Here is a tiny trained network, its code and every weight. The questions are about switching its units off for an input and a target symbol, where a switched-off unit gives its printed mean instead of its output.

import numpy as np


def w(rows, s, z=0):
    codes = np.array(rows[::2]) - 128.0
    scale = np.full(codes.shape[1], s)
    scale[-1] = z or s
    return codes * scale


def f(y):
    return y / 2 * (1 + np.tanh(0.7978845608 * (y + 0.044715 * y**3)))


def softmax(a):
    e = np.exp(a - a.max(-1, keepdims=True))
    return e / e.sum(-1, keepdims=True)


def log_softmax(a):
    a = a - a.max(-1, keepdims=True)
    return a - np.log(np.exp(a).sum(-1, keepdims=True))


def net(x, mask):
    ids = ['βγδεζηθμξστφψ'.index(c) for c in x.split()]
    T = len(ids)
    res = E[ids] + P[:T]
    u = 0
    for l in range(2):
        r = res
        for j in range(2):
            rows = slice(3 * j, 3 * j + 3)
            q, k, v = (r @ M[l][rows].T for M in (Q, K, V))
            z = softmax(np.where(np.tri(T) > 0, q @ k.T / 3**0.5, -1e9)) @ v
            o = O[l][rows]
            res = res + np.where(mask[u + j], z, o[:, -1]) @ o[:, :-1]
        u += 2
        y = f(res @ A[l][:, :-1].T + A[l][:, -1])
        res = res + np.where(mask[u : u + 8], y, B[l][:, -1]) @ B[l][:, :-1]
        u += 8
    return log_softmax(res[-1] @ U[:, :-1].T + U[:, -1])


Q, K, V, O, A, B = {}, {}, {}, {}, {}, {}
E = w([
[152,202,142,133,130,188,64,89],'β',
[62,148,157,169,5,214,167,106],'γ',
[166,134,143,136,162,157,87,172],'δ',
[153,143,145,95,83,113,158,238],'ε',
[166,159,108,177,135,169,88,186],'ζ',
[88,204,148,114,217,133,185,116],'η',
[54,142,89,166,156,50,131,155],'θ',
[149,88,147,141,193,124,69,151],'μ',
[85,72,149,77,162,94,146,178],'ξ',
[92,131,102,69,148,113,36,99],'σ',
[156,112,119,127,169,170,83,161],'τ',
[136,102,177,92,141,163,127,109],'φ',
[125,104,163,148,171,105,69,146],'ψ',
],0.021)
P = w([
[255,36,116,131,167,52,99,79],'0',
[188,75,141,198,141,127,66,127],'1',
[163,83,140,193,141,145,74,144],'2',
[151,100,137,188,139,162,84,155],'3',
[140,111,136,179,141,177,89,159],'4',
[131,123,135,172,139,190,96,167],'5',
[115,127,145,167,145,185,104,165],'6',
[112,137,135,159,140,210,112,167],'7',
[89,140,154,151,149,189,118,164],'8',
[79,148,152,147,140,198,128,165],'9',
[74,163,147,141,130,201,135,173],'10',
[65,162,141,131,133,210,146,176],'11',
[46,173,154,116,143,194,153,162],'12',
[47,181,131,101,142,205,167,171],'13',
],0.0081)
Q[0] = w([
[132,125,179,98,117,135,119,120],'L0H1',
[97,126,134,175,170,175,85,187],'L0H1',
[126,101,68,172,117,110,97,149],'L0H1',
[182,198,29,92,34,84,44,143],'L0H2',
[254,88,137,214,20,229,115,221],'L0H2',
[107,212,73,179,28,225,51,36],'L0H2',
],0.0092)
K[0] = w([
[132,111,103,93,112,147,125,113],'L0H1',
[92,122,103,107,89,126,160,95],'L0H1',
[116,115,103,96,124,126,96,146],'L0H1',
[174,162,6,117,109,64,99,120],'L0H2',
[182,100,237,143,47,173,153,167],'L0H2',
[119,149,85,168,97,156,72,25],'L0H2',
],0.013)
V[0] = w([
[89,97,113,233,3,105,150,75],'L0H1',
[122,132,74,150,93,78,161,85],'L0H1',
[213,127,107,160,216,79,94,167],'L0H1',
[111,112,127,168,130,131,124,89],'L0H2',
[170,125,143,168,139,135,107,170],'L0H2',
[172,115,121,151,146,139,80,123],'L0H2',
],0.0071)
O[0] = w([
[139,162,148,123,82,3,165,134,66],'L0H1',
[67,171,80,100,142,139,202,99,2],'L0H1',
[219,50,94,186,136,141,89,90,128],'L0H1',
[84,44,137,147,190,159,150,93,101],'L0H2',
[115,187,116,71,207,71,97,112,182],'L0H2',
[106,119,126,117,216,143,161,70,111],'L0H2',
],0.0073,0.0031)
A[0] = w([
[65,176,86,146,106,128,80,49,110],'L0N1',
[119,76,126,154,85,137,101,69,3],'L0N2',
[100,145,129,182,113,170,153,160,33],'L0N3',
[155,165,135,7,117,156,110,90,218],'L0N4',
[139,91,140,171,124,82,180,145,18],'L0N5',
[136,140,90,136,128,171,112,159,234],'L0N6',
[109,113,157,107,137,135,131,133,247],'L0N7',
[132,100,124,173,77,168,93,66,29],'L0N8',
],0.011,0.006)
B[0] = w([
[90,122,74,167,122,144,126,170,160],'L0N1',
[84,57,176,64,62,103,56,94,125],'L0N2',
[85,136,131,73,181,118,76,141,151],'L0N3',
[91,160,148,224,88,117,134,156,195],'L0N4',
[195,102,177,100,109,213,59,97,121],'L0N5',
[131,91,191,166,147,69,104,155,254],'L0N6',
[118,110,84,203,104,176,111,254,234],'L0N7',
[120,134,207,71,116,108,230,63,149],'L0N8',
],0.0088,0.0079)
Q[1] = w([
[125,101,106,58,98,87,188,96],'L1H1',
[115,122,206,104,129,91,111,170],'L1H1',
[103,132,120,71,147,106,191,138],'L1H1',
[161,132,111,216,208,102,35,220],'L1H2',
[93,107,108,214,140,93,61,250],'L1H2',
[94,148,69,68,98,92,169,88],'L1H2',
],0.013)
K[1] = w([
[220,111,91,118,153,127,72,94],'L1H1',
[85,130,120,187,132,118,144,211],'L1H1',
[191,103,126,114,202,56,116,111],'L1H1',
[17,132,151,142,43,157,204,139],'L1H2',
[1,140,120,200,107,127,193,224],'L1H2',
[179,66,78,143,165,69,89,96],'L1H2',
],0.0095)
V[1] = w([
[148,52,76,255,141,167,22,121],'L1H1',
[144,210,110,124,95,160,46,152],'L1H1',
[188,96,144,135,168,164,222,202],'L1H1',
[203,203,226,179,181,186,212,89],'L1H2',
[162,168,68,103,214,77,81,225],'L1H2',
[33,201,71,168,202,144,89,104],'L1H2',
],0.0082)
O[1] = w([
[87,112,109,74,68,159,176,97,250],'L1H1',
[207,192,103,152,38,184,136,46,157],'L1H1',
[155,139,148,100,126,142,210,217,194],'L1H1',
[254,133,233,154,162,122,156,52,103],'L1H2',
[150,229,93,96,219,68,89,221,127],'L1H2',
[102,153,81,148,249,92,44,45,162],'L1H2',
],0.0089,0.012)
A[1] = w([
[130,138,241,101,138,174,186,43,76],'L1N1',
[167,145,185,79,102,217,239,158,114],'L1N2',
[221,111,114,38,114,197,105,97,2],'L1N3',
[82,219,74,116,120,134,146,138,47],'L1N4',
[242,177,140,2,149,114,91,123,75],'L1N5',
[98,211,185,96,149,127,247,71,135],'L1N6',
[121,99,107,74,177,61,133,168,182],'L1N7',
[97,83,141,141,180,108,210,197,52],'L1N8',
],0.0088,0.0091)
B[1] = w([
[74,222,119,127,119,111,120,187,200],'L1N1',
[113,112,84,186,148,139,132,77,251],'L1N2',
[210,152,66,24,155,206,162,107,142],'L1N3',
[196,96,159,160,146,136,115,90,193],'L1N4',
[208,84,93,120,157,151,95,161,169],'L1N5',
[190,1,119,108,115,77,62,172,179],'L1N6',
[126,127,144,91,79,62,198,101,227],'L1N7',
[153,169,186,90,151,173,65,90,219],'L1N8',
],0.011,0.014)
U = w([
[150,126,94,119,98,101,117,125,75],'β',
[113,119,197,167,220,94,129,161,137],'γ',
[56,132,149,199,187,157,216,148,242],'δ',
[142,171,55,146,83,109,127,238,27],'ε',
[134,133,84,117,122,143,134,135,60],'ζ',
[41,179,143,69,139,156,130,254,102],'η',
[119,137,121,128,121,111,128,144,53],'θ',
[115,144,113,118,139,138,159,118,85],'μ',
[121,121,156,109,120,116,130,96,83],'ξ',
[144,55,188,170,55,49,121,123,223],'σ',
[143,214,157,119,97,128,82,65,182],'τ',
[61,169,44,147,186,67,197,156,206],'φ',
[85,132,46,103,129,157,48,166,2],'ψ',
],0.007,0.006)

Each question gives the input, a string of symbols that net reads in full, and the target symbol t.
The units are the heads (3 rows each of Q, K, V and O) and the neurons (one row each of A and B). Each row of codes is followed by its name. A weight is (code - 128) times the scale printed after its matrix; where a second scale follows, it is the last column's (O, A, B and U).
mask holds one flag per unit, layer by layer, with each layer's heads first. A switched-off unit (its flag False) gives its mean, the last column of its rows in O or B, instead of its output. The means were averaged over made-up inputs and are rounded, as every weight is.
A unit's drop is (log p(t) with every unit on - log p(t) with that unit switched off) / (log p(t) with every unit on - log p(t) with every unit switched off).
The circuit of an input: a set's keep is (log p(t) with only the set's units on - log p(t) with every unit switched off) / (log p(t) with every unit on - log p(t) with every unit switched off). Starting from the 12 units with the biggest drops (on a tie, the unit counted first), units are removed one at a time, each time the one whose removal leaves the highest keep (on an exact tie, the one counted first), for as long as the keep stays at least 0.8.
circuit, biggest first: the units of the circuit, biggest drop first
unit that matters most: the unit with the biggest drop
k most important neurons: the k neurons with the biggest drops, biggest first
k most important neurons of layer l: the k neurons of layer l with the biggest drops, biggest first
heads that matter: for each layer, one digit per head in row order, 1 if its drop is at least 0.15 and else 0, layers parted by /
input θ β γ β ε ξ ψ ζ β μ, target σ: heads that matter -> 01 / 11
input ζ η δ, target γ: heads that matter -> 00 / 01
input φ σ ε ξ ξ ψ, target η: unit that matters most -> L1H2
input θ σ γ β τ β η ψ β ξ η θ β θ, target δ: 3 most important neurons -> (L1N6, L1N7, L0N8)
input η ε β ξ θ η, target γ: 2 most important neurons of layer 0 -> (L0N7, L0N4)
input σ σ ξ ζ, target η: circuit, biggest first -> (L1H2, L1H1)
input ξ ξ φ ξ θ δ δ, target φ: circuit, biggest first -> (L1H2, L1N7)
input η θ θ ξ η β δ, target τ: circuit, biggest first -> (L0N1, L0N4, L1H1)
input ζ θ ξ σ β ξ γ ξ ε ε ε τ, target σ: 3 most important neurons -> (L0N8, L0N3, L1N1)
input δ θ β θ η ξ η ξ ξ ξ γ γ, target η: 4 most important neurons -> (L0N8, L0N4, L0N1, L0N3)
input γ ξ ξ, target δ: 2 most important neurons -> (L1N6, L0N5)
input τ φ φ θ δ φ β ψ, target τ: 2 most important neurons -> (L0N4, L0N1)
input θ σ ξ ξ φ ξ τ β δ, target τ: circuit, biggest first -> (L0N4, L1H2, L1H1)
input μ μ δ ξ ξ θ ξ γ φ ξ β η ξ ζ, target σ: 4 most important neurons of layer 0 -> (L0N8, L0N3, L0N6, L0N1)
input ζ δ ξ ξ ξ η ζ δ γ ψ, target σ: 4 most important neurons of layer 1 -> (L1N1, L1N2, L1N8, L1N3)
input θ ξ δ ε β ξ γ ξ, target δ: unit that matters most -> L0N8
input ξ β φ ξ γ τ ε, target σ: heads that matter -> 11 / 11
input β ζ ε δ ε ξ δ ε ε θ ξ ζ δ γ, target σ: circuit, biggest first -> (L1N6, L0N8)
input β ξ σ θ ξ δ ξ η β δ ε δ ε, target ε: circuit, biggest first -> (L0H2, L1H1, L0N4)
input μ γ η ζ ξ ψ θ θ ξ η ζ β, target σ: circuit, biggest first -> (L1H2)
input ξ β μ φ, target δ: 3 most important neurons -> (L1N2, L0N7, L1N1)
input φ β θ ψ β γ φ η ξ δ δ ξ ξ γ, target η: circuit, biggest first -> (L0H1, L1H2)
input ε σ ξ ε ξ η ζ δ η ξ, target η: circuit, biggest first -> (L1H2, L0N7)
input ζ θ η γ θ ξ δ, target σ: 4 most important neurons -> (L0N8, L0N3, L0N1, L1N1)
input δ ξ γ ξ ε ξ β δ, target δ: 3 most important neurons of layer 1 -> (L1N6, L1N7, L1N4)
input μ ξ δ ξ τ τ ε δ μ, target ε: circuit, biggest first -> (L1H2, L1H1)
input δ η η ξ ζ τ σ ε ψ γ δ, target δ: unit that matters most -> L0H1
input η ζ ξ σ ξ ε ψ τ, target ε: 3 most important neurons -> (L0N4, L1N5, L0N8)
